Below are the code and all the weights of a small trained network. Each question names an input and a target symbol and asks about switching units off, where a switched-off unit gives its printed mean instead of its output.

import numpy as np


def w(rows, s, z=0):
    codes = np.array(rows[::2]) - 128.0
    scale = np.full(codes.shape[1], s)
    scale[-1] = z or s
    return codes * scale


def norm(h):
    return h / np.sqrt((h * h).mean(-1, keepdims=True) + 1e-5)


def f(y):
    return np.maximum(y, 0)


def softmax(a):
    e = np.exp(a - a.max(-1, keepdims=True))
    return e / e.sum(-1, keepdims=True)


def log_softmax(a):
    a = a - a.max(-1, keepdims=True)
    return a - np.log(np.exp(a).sum(-1, keepdims=True))


def net(x, mask):
    ids = ['αβγδηθλμξπσψω'.index(c) for c in x.split()]
    T = len(ids)
    res = E[ids] + P[:T]
    r = norm(res)
    for j in range(3):
        rows = slice(3 * j, 3 * j + 3)
        q, k, v = (r @ M[0][rows].T for M in (Q, K, V))
        z = softmax(np.where(np.tri(T) > 0, q @ k.T / 3**0.5, -1e9)) @ v
        o = O[0][rows]
        res = res + np.where(mask[j], z, o[:, -1]) @ o[:, :-1]
    y = f(norm(res) @ A[0][:, :-1].T + A[0][:, -1])
    res = res + np.where(mask[3:7], y, B[0][:, -1]) @ B[0][:, :-1]
    return log_softmax(norm(res)[-1] @ U[:, :-1].T + U[:, -1])


Q, K, V, O, A, B = {}, {}, {}, {}, {}, {}
E = w([
[203,149,123],'α',
[87,103,179],'β',
[38,105,60],'γ',
[161,222,242],'δ',
[217,132,222],'η',
[38,108,59],'θ',
[84,109,176],'λ',
[118,123,177],'μ',
[186,154,111],'ξ',
[129,146,121],'π',
[160,251,177],'σ',
[203,158,117],'ψ',
[173,51,108],'ω',
],0.014)
P = w([
[156,147,125],'0',
[253,195,158],'1',
[210,188,116],'2',
[200,184,148],'3',
[172,170,141],'4',
[163,180,141],'5',
[175,171,129],'6',
[145,175,111],'7',
[138,168,131],'8',
[130,159,114],'9',
],0.0032)
Q[0] = w([
[134,94,148],'h1',
[140,53,27],'h1',
[178,85,63],'h1',
[171,142,255],'h2',
[59,165,100],'h2',
[119,229,132],'h2',
[124,187,71],'h3',
[164,202,104],'h3',
[125,135,119],'h3',
],0.008)
K[0] = w([
[96,228,58],'h1',
[200,61,31],'h1',
[195,66,46],'h1',
[135,54,126],'h2',
[175,74,154],'h2',
[113,92,177],'h2',
[121,2,179],'h3',
[129,61,86],'h3',
[194,126,101],'h3',
],0.0098)
V[0] = w([
[110,223,103],'h1',
[150,100,160],'h1',
[153,182,205],'h1',
[196,146,159],'h2',
[180,100,55],'h2',
[53,1,159],'h2',
[46,183,70],'h3',
[34,213,74],'h3',
[226,86,176],'h3',
],0.0074)
O[0] = w([
[40,251,151,75],'h1',
[75,45,123,185],'h1',
[55,98,111,246],'h1',
[108,118,221,153],'h2',
[188,2,56,50],'h2',
[118,77,74,143],'h2',
[125,77,102,102],'h3',
[113,185,157,115],'h3',
[72,66,91,145],'h3',
],0.0061,0.0014)
A[0] = w([
[56,31,3,214],'n1',
[218,163,147,72],'n2',
[254,120,171,3],'n3',
[63,50,212,136],'n4',
],0.0068,0.002)
B[0] = w([
[148,99,152,255],'n1',
[11,39,106,166],'n2',
[1,114,95,173],'n3',
[115,154,17,216],'n4',
],0.0076,0.0052)
U = w([
[149,114,142,62],'α',
[127,126,110,11],'β',
[161,171,15,213],'γ',
[140,174,214,235],'δ',
[75,54,228,107],'η',
[167,162,65,141],'θ',
[97,133,90,15],'λ',
[73,135,112,150],'μ',
[114,121,131,85],'ξ',
[126,199,150,180],'π',
[139,203,178,216],'σ',
[93,118,129,65],'ψ',
[207,5,87,254],'ω',
],0.012,0.0037)

Each question gives the input, a string of symbols that net reads in full, and the target symbol t.
The units are the heads (3 rows each of Q, K, V and O) and the neurons (one row each of A and B). Each row of codes is followed by its name. A weight is (code - 128) times the scale printed after its matrix; where a second scale follows, it is the last column's (O, A, B and U).
mask holds one flag per unit, heads first, then neurons. A switched-off unit (its flag False) gives its mean, the last column of its rows in O or B, instead of its output. The means were averaged over made-up inputs and are rounded, as every weight is.
A unit's drop is (log p(t) with every unit on - log p(t) with that unit switched off) / (log p(t) with every unit on - log p(t) with every unit switched off).
The circuit of an input: a set's keep is (log p(t) with only the set's units on - log p(t) with every unit switched off) / (log p(t) with every unit on - log p(t) with every unit switched off). Starting from all 7 units, units are removed one at a time, each time the one whose removal leaves the highest keep (on an exact tie, the one counted first), for as long as the keep stays at least 0.8.
units of the circuit, in order: the units of the circuit, biggest drop first
most important unit: the unit with the biggest drop
k most important neurons: the k neurons with the biggest drops, biggest first
which heads matter: for each layer, one digit per head in row order, 1 if its drop is at least 0.15 and else 0, layers parted by /
drop when u is switched off: that unit's drop, to one decimal
input β π π ω γ λ ω γ η, target η: most important unit : n3
input γ γ γ γ γ β, target γ: units of the circuit, in order : h2, n4
input γ γ γ, target γ: units of the circuit, in order : h2, h1, h3
input γ ψ γ θ θ μ, target γ: which heads matter : 110
input ξ α μ γ ω β λ ω γ, target ω: units of the circuit, in order : h1, n1, n3
input γ μ ω π, target ω: which heads matter : 101
input γ β γ β, target γ: units of the circuit, in order : n4, h2
input γ γ γ θ, target γ: units of the circuit, in order : h2, h1, h3
input ξ γ ω ψ ω γ μ γ ω β, target ω: which heads matter : 010
input ω γ ψ η θ λ ω ξ γ μ, target ω: which heads matter : 110
input ω ω γ γ μ γ λ γ θ θ, target ω: which heads matter : 100
input γ π μ, target γ: which heads matter : 100
input η γ ω η π, target ω: 2 most important neurons : n1, n3
input ω γ ξ, target ω: most important neuron : n4
input δ μ η, target η: 2 most important neurons : n2, n3
input ω θ ω α λ β γ θ, target ω: drop when n4 is switched off : 0.1
input ω π μ, target ω: drop when h2 is switched off : 0.5
input μ ω γ ω β, target ω: drop when h2 is switched off : 0.4
